Below are the code and all the weights of a small trained network. Each question names an input and a target symbol and asks about switching units off, where a switched-off unit gives its printed mean instead of its output.

import numpy as np


def w(rows, s, z=0):
    codes = np.array(rows[::2]) - 128.0
    scale = np.full(codes.shape[1], s)
    scale[-1] = z or s
    return codes * scale


def norm(h):
    return h / np.sqrt((h * h).mean(-1, keepdims=True) + 1e-5)


def f(y):
    return y / 2 * (1 + np.tanh(0.7978845608 * (y + 0.044715 * y**3)))


def softmax(a):
    e = np.exp(a - a.max(-1, keepdims=True))
    return e / e.sum(-1, keepdims=True)


def log_softmax(a):
    a = a - a.max(-1, keepdims=True)
    return a - np.log(np.exp(a).sum(-1, keepdims=True))


def net(x, mask):
    ids = ['αγδεζηθμξτφψω'.index(c) for c in x.split()]
    T = len(ids)
    res = E[ids] + P[:T]
    u = 0
    for l in range(2):
        r = norm(res)
        for j in range(2):
            rows = slice(4 * j, 4 * j + 4)
            q, k, v = (r @ M[l][rows].T for M in (Q, K, V))
            z = softmax(np.where(np.tri(T) > 0, q @ k.T / 4**0.5, -1e9)) @ v
            o = O[l][rows]
            res = res + np.where(mask[u + j], z, o[:, -1]) @ o[:, :-1]
        u += 2
        y = f(norm(res) @ A[l][:, :-1].T + A[l][:, -1])
        res = res + np.where(mask[u : u + 4], y, B[l][:, -1]) @ B[l][:, :-1]
        u += 4
    return log_softmax(norm(res)[-1] @ U[:, :-1].T + U[:, -1])


Q, K, V, O, A, B = {}, {}, {}, {}, {}, {}
E = w([
[110,89,136,147,43,83,36,209,110,101],'α',
[152,106,121,87,120,148,124,206,103,135],'γ',
[56,106,132,233,139,155,167,174,66,158],'δ',
[182,127,100,153,174,131,137,180,114,234],'ε',
[204,36,71,75,164,102,120,162,140,139],'ζ',
[183,74,90,182,69,157,121,225,143,104],'η',
[74,48,168,91,152,45,62,122,116,159],'θ',
[78,86,72,197,178,72,131,114,90,228],'μ',
[81,84,129,169,159,115,212,92,60,2],'ξ',
[125,145,78,208,192,95,167,115,182,11],'τ',
[34,110,152,189,208,163,49,119,185,32],'φ',
[107,203,137,200,108,201,92,26,208,115],'ψ',
[130,116,59,124,74,118,87,7,126,94],'ω',
],0.0091)
P = w([
[191,161,166,122,112,84,114,120,91,131],'0',
[140,119,80,176,173,147,56,137,76,110],'1',
[104,116,57,159,157,171,59,147,95,84],'2',
[113,73,109,185,125,153,64,131,140,68],'3',
[58,69,56,186,150,157,89,144,154,99],'4',
[61,71,79,138,133,153,135,137,158,103],'5',
[49,63,103,139,107,145,153,150,201,138],'6',
[31,58,81,122,104,131,147,140,220,152],'7',
[54,52,106,90,74,104,192,126,255,140],'8',
],0.0095)
Q[0] = w([
[84,150,10,144,160,135,79,101,101,131],'0.h0',
[73,107,80,89,164,121,190,144,134,173],'0.h0',
[146,206,141,130,90,129,164,124,89,129],'0.h0',
[187,222,199,86,154,116,117,94,57,128],'0.h0',
[68,40,93,158,192,109,74,142,170,162],'0.h1',
[198,172,112,151,109,143,204,132,59,154],'0.h1',
[120,162,122,147,161,154,91,78,118,110],'0.h1',
[165,193,255,94,138,41,91,102,63,170],'0.h1',
],0.029)
K[0] = w([
[127,157,142,56,74,122,68,56,162,45],'0.h0',
[105,109,164,120,68,120,136,162,192,70],'0.h0',
[152,107,180,77,150,99,96,159,122,142],'0.h0',
[236,204,188,129,137,117,123,192,6,109],'0.h0',
[101,223,173,193,194,202,185,106,199,85],'0.h1',
[123,86,126,150,94,56,128,116,75,72],'0.h1',
[129,94,127,167,147,157,49,97,106,125],'0.h1',
[211,100,29,120,170,142,168,222,58,162],'0.h1',
],0.025)
V[0] = w([
[134,252,215,167,117,181,164,158,135,146],'0.h0',
[148,108,163,130,226,109,149,240,167,109],'0.h0',
[198,171,42,196,81,158,137,142,205,118],'0.h0',
[54,171,141,145,184,112,107,106,153,107],'0.h0',
[165,126,150,148,114,130,67,137,161,230],'0.h1',
[211,129,165,78,142,129,151,133,143,102],'0.h1',
[128,101,150,122,53,165,56,190,135,80],'0.h1',
[149,165,123,105,174,150,101,134,222,126],'0.h1',
],0.03)
O[0] = w([
[202,147,220,253,17,134,189,127,122,102,3],'0.h0',
[78,101,183,217,248,50,208,197,171,206,80],'0.h0',
[252,80,67,89,119,215,252,201,102,99,166],'0.h0',
[77,103,146,221,155,177,98,104,127,54,205],'0.h0',
[102,28,92,168,46,115,114,49,132,191,87],'0.h1',
[136,223,62,149,114,106,188,107,209,149,58],'0.h1',
[26,147,179,94,101,170,116,204,123,228,190],'0.h1',
[63,118,47,234,144,182,141,152,165,141,175],'0.h1',
],0.014,0.039)
A[0] = w([
[118,147,178,172,36,86,86,116,120,157,12],'0.n0',
[80,127,108,211,131,169,72,182,114,110,83],'0.n1',
[198,178,133,118,252,158,214,128,173,67,2],'0.n2',
[247,142,120,151,173,253,223,175,125,26,38],'0.n3',
],0.024,0.0021)
B[0] = w([
[71,138,120,174,122,186,114,24,99,149,136],'0.n0',
[112,82,138,131,178,198,185,131,199,53,253],'0.n1',
[102,193,20,143,121,38,126,215,56,76,147],'0.n2',
[20,6,143,144,51,60,27,100,64,247,190],'0.n3',
],0.015,0.025)
Q[1] = w([
[3,11,75,87,184,162,105,194,100,106],'1.h0',
[142,186,143,152,117,111,153,134,138,152],'1.h0',
[131,92,168,96,87,141,113,150,100,127],'1.h0',
[204,156,145,149,115,119,206,140,164,151],'1.h0',
[182,105,184,220,79,147,163,87,110,180],'1.h1',
[217,204,181,164,70,139,212,125,148,140],'1.h1',
[115,84,129,191,76,122,85,106,71,86],'1.h1',
[185,114,71,128,190,130,145,120,122,131],'1.h1',
],0.034)
K[1] = w([
[186,245,176,166,22,41,164,31,199,151],'1.h0',
[115,98,96,92,104,157,116,144,111,108],'1.h0',
[91,136,43,187,132,71,85,120,129,112],'1.h0',
[72,69,113,126,142,185,24,119,88,56],'1.h0',
[132,133,59,52,253,205,122,191,158,85],'1.h1',
[74,6,84,126,192,157,68,151,81,70],'1.h1',
[167,228,78,63,188,91,143,96,157,134],'1.h1',
[124,187,224,139,63,113,109,95,147,145],'1.h1',
],0.027)
V[1] = w([
[85,113,115,111,23,105,104,101,135,253],'1.h0',
[64,180,55,113,165,129,151,185,183,150],'1.h0',
[114,111,63,103,114,91,46,196,48,97],'1.h0',
[179,200,109,143,137,31,92,38,153,94],'1.h0',
[155,188,184,17,124,220,121,118,157,118],'1.h1',
[243,157,56,145,153,132,211,161,116,105],'1.h1',
[107,208,145,134,111,59,145,203,117,154],'1.h1',
[135,193,215,159,41,109,137,175,106,104],'1.h1',
],0.029)
O[1] = w([
[238,178,110,241,99,125,192,147,142,134,212],'1.h0',
[174,106,120,123,177,181,41,124,204,177,156],'1.h0',
[139,83,152,110,151,222,208,149,181,71,101],'1.h0',
[218,119,126,76,187,144,140,122,3,99,130],'1.h0',
[201,156,142,45,26,152,139,151,175,166,80],'1.h1',
[131,41,61,110,126,99,80,247,156,84,8],'1.h1',
[155,190,134,175,127,189,23,169,119,110,127],'1.h1',
[56,223,116,145,63,171,129,176,97,93,90],'1.h1',
],0.018,0.017)
A[1] = w([
[103,183,77,180,76,109,181,57,185,136,233],'1.n0',
[162,73,188,4,51,96,187,178,241,79,93],'1.n1',
[46,155,207,58,88,82,220,141,41,93,33],'1.n2',
[100,132,95,138,22,86,68,240,249,108,3],'1.n3',
],0.032,0.0024)
B[1] = w([
[87,108,57,56,136,147,106,136,180,114,177],'1.n0',
[14,155,137,121,188,158,147,200,63,228,241],'1.n1',
[188,131,202,123,116,69,55,156,250,83,252],'1.n2',
[127,34,244,108,84,146,133,80,28,98,191],'1.n3',
],0.024,0.015)
U = w([
[141,234,110,219,93,145,78,187,107,193,10],'α',
[150,209,129,160,62,188,164,130,230,163,64],'γ',
[162,163,203,145,156,165,179,18,47,152,3],'δ',
[137,94,49,152,58,81,223,120,177,91,189],'ε',
[243,80,116,128,163,98,65,161,247,201,148],'ζ',
[120,136,166,71,113,123,223,235,111,241,152],'η',
[35,136,168,118,135,71,61,29,163,210,153],'θ',
[165,64,195,48,156,42,196,80,145,82,82],'μ',
[138,214,191,104,118,43,91,187,159,86,192],'ξ',
[85,106,68,175,149,21,143,179,9,118,14],'τ',
[61,116,198,222,225,182,165,180,181,60,198],'φ',
[114,17,180,197,2,162,127,112,75,155,78],'ψ',
[139,146,56,8,85,223,89,113,83,59,250],'ω',
],0.0051,0.0019)

Each question gives the input, a string of symbols that net reads in full, and the target symbol t.
The units are the heads (4 rows each of Q, K, V and O) and the neurons (one row each of A and B). Each row of codes is followed by its name. A weight is (code - 128) times the scale printed after its matrix; where a second scale follows, it is the last column's (O, A, B and U).
mask holds one flag per unit, layer by layer, with each layer's heads first. A switched-off unit (its flag False) gives its mean, the last column of its rows in O or B, instead of its output. The means were averaged over made-up inputs and are rounded, as every weight is.
A unit's drop is (log p(t) with every unit on - log p(t) with that unit switched off) / (log p(t) with every unit on - log p(t) with every unit switched off).
The circuit of an input: a set's keep is (log p(t) with only the set's units on - log p(t) with every unit switched off) / (log p(t) with every unit on - log p(t) with every unit switched off). Starting from all 12 units, units are removed one at a time, each time the one whose removal leaves the highest keep (on an exact tie, the one counted first), for as long as the keep stays at least 0.8.
circuit, biggest first: the units of the circuit, biggest drop first
unit that matters most: the unit with the biggest drop
top k neurons: the k neurons with the biggest drops, biggest first
top k neurons in layer l: the k neurons of layer l with the biggest drops, biggest first
heads that matter: for each layer, one digit per head in row order, 1 if its drop is at least 0.15 and else 0, layers parted by /
drop when u is switched off: that unit's drop, to one decimal
input ω ω φ α, target η: top neuron : (1.n1)
input ε φ ε ζ, target τ: heads that matter : 11 / 11
input φ ζ ζ ξ, target θ: heads that matter : 10 / 10
input ζ ζ θ, target ζ: heads that matter : 01 / 11
input φ φ η ξ φ τ, target θ: top 2 neurons in layer 0 : (0.n3; 0.n1)
input ω φ ε ω η ε α δ, target η: heads that matter : 10 / 01
input δ θ φ ω ω φ φ ψ θ, target ψ: heads that matter : 10 / 00
input η φ φ θ ω φ φ ζ, target ψ: heads that matter : 11 / 11
input φ τ φ φ ω φ ε ε, target θ: circuit, biggest first : (1.h0; 0.h0; 1.h1)
input ω φ φ ω α τ, target η: circuit, biggest first : (1.h1; 1.n1; 0.h0)
input ε φ μ φ θ ω α ζ ω, target τ: circuit, biggest first : (0.h1; 1.h1; 0.h0; 1.h0)
input η γ η φ ω γ φ, target ψ: heads that matter : 11 / 11
input ω ε ξ ω η η γ, target η: circuit, biggest first : (1.h1; 0.h0)
input μ φ φ γ τ ζ φ θ ω, target μ: unit that matters most : 0.h1
input ξ τ φ γ ε φ ω θ γ, target ω: heads that matter : 11 / 00
input φ ε η γ, target θ: top 2 neurons in layer 0 : (0.n3; 0.n1)
input μ ω θ ω θ φ φ δ ψ, target ψ: circuit, biggest first : (0.h0; 0.n3)
input φ θ ω α ω τ, target θ: circuit, biggest first : (1.h0; 1.h1; 0.h0; 0.n1)
input θ φ η ω τ ω, target δ: heads that matter : 11 / 11
input μ δ ω γ φ ω φ, target μ: top neuron : (1.n2)
input μ φ τ φ φ ξ, target μ: heads that matter : 01 / 11
input φ θ φ ω ω δ θ η ζ, target θ: circuit, biggest first : (1.h0; 0.h0; 1.h1; 0.n1)
input α φ φ φ, target γ: circuit, biggest first : (1.h1; 1.h0; 0.h1)
input ω γ ω ξ ε, target η: circuit, biggest first : (1.h1; 0.h0; 1.n1)
input ω ζ ω ω φ, target η: drop when 0.n3 is switched off : 0.0
input η τ φ ζ ξ τ, target ψ: drop when 0.n3 is switched off : 0.1
input θ ξ φ φ φ ω ω μ, target δ: unit that matters most : 1.h1
input ω φ φ η, target η: drop when 1.n1 is switched off : 0.5
